Below is a small trained network, with its code and all its weights. Each question gives an input and a class and asks what happens when units are switched off, that is, made to give their printed mean instead of their output.

import numpy as np


def w(rows, s, z=0):
    codes = np.array(rows[::2]) - 128.0
    scale = np.full(codes.shape[1], s)
    scale[-1] = z or s
    return codes * scale


def f(y):
    return y / 2 * (1 + np.tanh(0.7978845608 * (y + 0.044715 * y**3)))


def log_softmax(a):
    a = a - a.max(-1, keepdims=True)
    return a - np.log(np.exp(a).sum(-1, keepdims=True))


def net(x, mask):
    res = np.array(x, float).reshape(1, 5) / 4 @ E
    y = f(res @ A[0][:, :-1].T + A[0][:, -1])
    res = res + np.where(mask, y, B[0][:, -1]) @ B[0][:, :-1]
    return log_softmax(res[-1] @ U[:, :-1].T + U[:, -1])


A, B = {}, {}
E = w([
[128,128,128],'x0',
[100,25,70],'x1',
[244,89,159],'x2',
[78,56,250],'x3',
[128,128,128],'x4',
],0.012)
A[0] = w([
[145,146,107,30],'neuron 1',
[234,66,157,91],'neuron 2',
[33,142,103,81],'neuron 3',
[105,28,49,96],'neuron 4',
[196,60,129,98],'neuron 5',
[78,38,202,164],'neuron 6',
[206,84,137,93],'neuron 7',
[109,159,243,174],'neuron 8',
[119,144,90,90],'neuron 9',
[104,60,100,106],'neuron 10',
[177,159,166,63],'neuron 11',
[118,68,87,101],'neuron 12',
[85,57,164,189],'neuron 13',
[96,90,174,169],'neuron 14',
[156,174,81,238],'neuron 15',
[146,198,39,192],'neuron 16',
[103,234,177,67],'neuron 17',
[238,124,155,52],'neuron 18',
[170,96,141,33],'neuron 19',
[130,59,126,125],'neuron 20',
[145,133,54,109],'neuron 21',
[173,127,84,61],'neuron 22',
[132,10,100,96],'neuron 23',
[117,59,96,87],'neuron 24',
[20,148,111,74],'neuron 25',
[165,155,55,253],'neuron 26',
[129,128,127,213],'neuron 27',
[95,23,58,86],'neuron 28',
],0.013,0.0017)
B[0] = w([
[142,112,148,144],'neuron 1',
[80,141,64,228],'neuron 2',
[50,115,5,203],'neuron 3',
[145,193,211,226],'neuron 4',
[42,151,61,196],'neuron 5',
[164,38,134,250],'neuron 6',
[48,135,70,196],'neuron 7',
[222,87,208,227],'neuron 8',
[140,97,61,155],'neuron 9',
[154,166,154,183],'neuron 10',
[105,219,127,175],'neuron 11',
[178,232,217,178],'neuron 12',
[168,93,142,211],'neuron 13',
[166,44,106,192],'neuron 14',
[197,89,156,200],'neuron 15',
[202,78,132,238],'neuron 16',
[119,227,181,211],'neuron 17',
[41,146,77,218],'neuron 18',
[54,102,43,159],'neuron 19',
[141,145,93,175],'neuron 20',
[136,2,97,191],'neuron 21',
[132,76,90,173],'neuron 22',
[150,163,121,217],'neuron 23',
[182,196,152,181],'neuron 24',
[23,106,44,213],'neuron 25',
[188,84,165,216],'neuron 26',
[168,122,130,134],'neuron 27',
[126,225,237,226],'neuron 28',
],0.0073,0.013)
U = w([
[216,32,160,157],'0',
[163,255,204,233],'1',
[29,127,88,4],'2',
],0.016,0.0013)

Each question gives the input, the list of numbers given to net, and the class t.
The units are the neurons (one row each of A and B). Each row of codes is followed by its name. A weight is (code - 128) times the scale printed after its matrix; where a second scale follows, it is the last column's (A, B and U).
mask holds one flag per neuron, in row order. A switched-off neuron (its flag False) gives its mean, the last column of its row in B, instead of its output. The means were averaged over made-up inputs and are rounded, as every weight is.
A unit's drop is (log p(t) with every unit on - log p(t) with that unit switched off) / (log p(t) with every unit on - log p(t) with every unit switched off).
unit that matters most: the unit with the biggest drop
top k neurons: the k neurons with the biggest drops, biggest first
drop of u: that unit's drop, to one decimal
input [-3,6,8,-6,0], class 2: unit that matters most -> neuron 5
input [8,3,3,2,7], class 1: top 3 neurons -> (neuron 25; neuron 3; neuron 21)
input [8,-6,-7,5,-8], class 2: top 3 neurons -> (neuron 25; neuron 3; neuron 28)
input [-8,4,-4,-3,0], class 1: top 2 neurons -> (neuron 28; neuron 4)
input [5,-3,-7,7,1], class 0: top 2 neurons -> (neuron 8; neuron 6)
input [8,7,-7,5,-3], class 1: top 4 neurons -> (neuron 28; neuron 4; neuron 12; neuron 24)
input [4,6,-5,-7,2], class 0: top 2 neurons -> (neuron 21; neuron 16)
input [-1,-5,4,-5,-6], class 0: top 2 neurons -> (neuron 28; neuron 16)
input [-5,-1,-2,1,-7], class 2: top 2 neurons -> (neuron 28; neuron 16)
input [-7,8,3,6,-1], class 1: drop of neuron 28 -> 0.3
input [2,-8,-7,-8,1], class 0: drop of neuron 16 -> 0.5
input [-5,6,6,2,-1], class 1: drop of neuron 4 -> 0.2
